Below is a small trained network, with its code and all its weights. Each question gives an input and a target symbol and asks what happens when units are switched off, that is, made to give their printed mean instead of their output.

import numpy as np


def w(rows, s, z=0):
    codes = np.array(rows[::2]) - 128.0
    scale = np.full(codes.shape[1], s)
    scale[-1] = z or s
    return codes * scale


def norm(h):
    return h / np.sqrt((h * h).mean(-1, keepdims=True) + 1e-5)


def f(y):
    return np.maximum(y, 0)


def softmax(a):
    e = np.exp(a - a.max(-1, keepdims=True))
    return e / e.sum(-1, keepdims=True)


def log_softmax(a):
    a = a - a.max(-1, keepdims=True)
    return a - np.log(np.exp(a).sum(-1, keepdims=True))


def net(x, mask):
    ids = ['βγεηθλξπστφψω'.index(c) for c in x.split()]
    T = len(ids)
    res = E[ids] + P[:T]
    q, k, v = (norm(res) @ M[0].T for M in (Q, K, V))
    z = softmax(np.where(np.tri(T) > 0, q @ k.T / 3**0.5, -1e9)) @ v
    res = res + np.where(mask[0], z, O[0][:, -1]) @ O[0][:, :-1]
    y = f(norm(res) @ A[0][:, :-1].T + A[0][:, -1])
    res = res + np.where(mask[1:9], y, B[0][:, -1]) @ B[0][:, :-1]
    return log_softmax(norm(res)[-1] @ U[:, :-1].T + U[:, -1])


Q, K, V, O, A, B = {}, {}, {}, {}, {}, {}
E = w([
[68,142,128,94],'β',
[62,94,142,120],'γ',
[104,179,193,182],'ε',
[2,123,69,220],'η',
[67,95,141,138],'θ',
[72,91,131,136],'λ',
[126,83,53,174],'ξ',
[209,163,82,198],'π',
[223,77,109,131],'σ',
[48,69,47,184],'τ',
[126,97,110,75],'φ',
[172,71,105,73],'ψ',
[126,93,209,108],'ω',
],0.006)
P = w([
[78,3,117,184],'0',
[65,54,114,162],'1',
[71,73,115,155],'2',
[74,83,113,142],'3',
[76,92,115,132],'4',
[79,101,115,123],'5',
[84,111,118,117],'6',
[91,118,116,107],'7',
[101,125,116,101],'8',
[102,134,117,94],'9',
[109,141,118,84],'10',
[122,148,116,78],'11',
[119,143,111,85],'12',
],0.0034)
Q[0] = w([
[76,153,155,113],'head 0',
[255,185,140,157],'head 0',
[208,178,144,176],'head 0',
],0.016)
K[0] = w([
[219,246,75,114],'head 0',
[67,27,80,218],'head 0',
[55,50,87,254],'head 0',
],0.0075)
V[0] = w([
[182,31,253,157],'head 0',
[135,213,233,135],'head 0',
[18,116,187,70],'head 0',
],0.0036)
O[0] = w([
[219,254,164,65,200],'head 0',
[72,135,192,148,2],'head 0',
[192,103,131,178,228],'head 0',
],0.0054,0.0026)
A[0] = w([
[64,41,158,55,3],'neuron 0',
[28,129,170,113,54],'neuron 1',
[214,120,213,38,163],'neuron 2',
[171,208,45,146,233],'neuron 3',
[83,200,46,62,158],'neuron 4',
[72,133,183,245,169],'neuron 5',
[59,195,119,166,150],'neuron 6',
[213,2,95,14,64],'neuron 7',
],0.0046,0.0023)
B[0] = w([
[82,225,116,220,176],'neuron 0',
[245,156,152,137,162],'neuron 1',
[35,1,167,193,196],'neuron 2',
[181,174,241,114,196],'neuron 3',
[213,62,114,94,184],'neuron 4',
[247,205,170,62,193],'neuron 5',
[94,89,170,56,166],'neuron 6',
[119,230,134,122,254],'neuron 7',
],0.0043,0.0039)
U = w([
[137,134,137,188,224],'β',
[115,180,169,229,49],'γ',
[156,198,251,105,127],'ε',
[129,51,86,141,173],'η',
[197,81,153,151,76],'θ',
[173,102,70,189,111],'λ',
[111,129,139,124,22],'ξ',
[34,120,134,81,129],'π',
[203,71,101,32,208],'σ',
[120,124,140,125,1],'τ',
[64,182,81,182,109],'φ',
[132,222,28,89,143],'ψ',
[91,49,245,127,157],'ω',
],0.012,0.0043)

Each question gives the input, a string of symbols that net reads in full, and the target symbol t.
The units are the heads (3 rows each of Q, K, V and O) and the neurons (one row each of A and B). Each row of codes is followed by its name. A weight is (code - 128) times the scale printed after its matrix; where a second scale follows, it is the last column's (O, A, B and U).
mask holds one flag per unit, heads first, then neurons. A switched-off unit (its flag False) gives its mean, the last column of its rows in O or B, instead of its output. The means were averaged over made-up inputs and are rounded, as every weight is.
A unit's drop is (log p(t) with every unit on - log p(t) with that unit switched off) / (log p(t) with every unit on - log p(t) with every unit switched off).
The circuit of an input: a set's keep is (log p(t) with only the set's units on - log p(t) with every unit switched off) / (log p(t) with every unit on - log p(t) with every unit switched off). Starting from all 9 units, units are removed one at a time, each time the one whose removal leaves the highest keep (on an exact tie, the one counted first), for as long as the keep stays at least 0.8.
circuit, biggest first: the units of the circuit, biggest drop first
most important unit: the unit with the biggest drop
k most important neurons: the k neurons with the biggest drops, biggest first
input θ γ β λ ε λ, target ε: circuit, biggest first : (neuron 2)
input ω φ ξ γ η γ ω τ, target ε: circuit, biggest first : (head 0; neuron 3)
input λ τ θ ψ γ π φ, target ψ: 2 most important neurons : (neuron 7; neuron 0)
input ψ φ λ γ σ η, target σ: 4 most important neurons : (neuron 4; neuron 6; neuron 7; neuron 0)
input π γ τ λ ε γ, target ε: 2 most important neurons : (neuron 5; neuron 1)
input λ γ ε λ ε γ η, target ε: circuit, biggest first : (neuron 5; neuron 6; head 0)
input ω τ ε γ τ γ φ λ γ, target φ: 2 most important neurons : (neuron 0; neuron 2)
input θ η γ λ, target λ: circuit, biggest first : (head 0; neuron 3; neuron 2)
input λ γ ω θ ε γ, target ε: circuit, biggest first : (head 0; neuron 5)
input σ γ ψ η ψ η ξ, target σ: 2 most important neurons : (neuron 0; neuron 3)
input γ ε ψ η γ λ η, target ψ: 3 most important neurons : (neuron 2; neuron 5; neuron 4)
input ω γ ψ ε γ ψ φ λ γ, target φ: 2 most important neurons : (neuron 0; neuron 5)
input γ ψ ω ψ π ψ ξ, target σ: 3 most important neurons : (neuron 0; neuron 4; neuron 3)
input ξ ψ γ τ λ ω γ γ λ, target ω: circuit, biggest first : (head 0; neuron 2; neuron 7)
input ψ τ σ θ τ ξ λ λ π η λ η, target π: 2 most important neurons : (neuron 6; neuron 7)
input η γ γ λ ε τ γ ω γ, target ω: 2 most important neurons : (neuron 2; neuron 7)
input ω γ ψ λ γ ξ τ ψ φ λ γ θ, target φ: circuit, biggest first : (head 0; neuron 0)
input τ φ γ σ θ, target σ: circuit, biggest first : (head 0; neuron 4)
input γ γ β φ γ ξ γ ψ λ, target ψ: 3 most important neurons : (neuron 2; neuron 0; neuron 4)
input θ π ξ λ λ, target π: 2 most important neurons : (neuron 0; neuron 2)
input γ ω ψ θ γ λ ψ γ λ γ σ ψ θ, target ψ: circuit, biggest first : (neuron 2; neuron 3)
input ε γ ψ ε ξ ψ γ τ η γ θ, target ψ: most important unit : neuron 0
input γ τ γ ω λ γ τ ψ ξ τ, target σ: most important unit : neuron 4
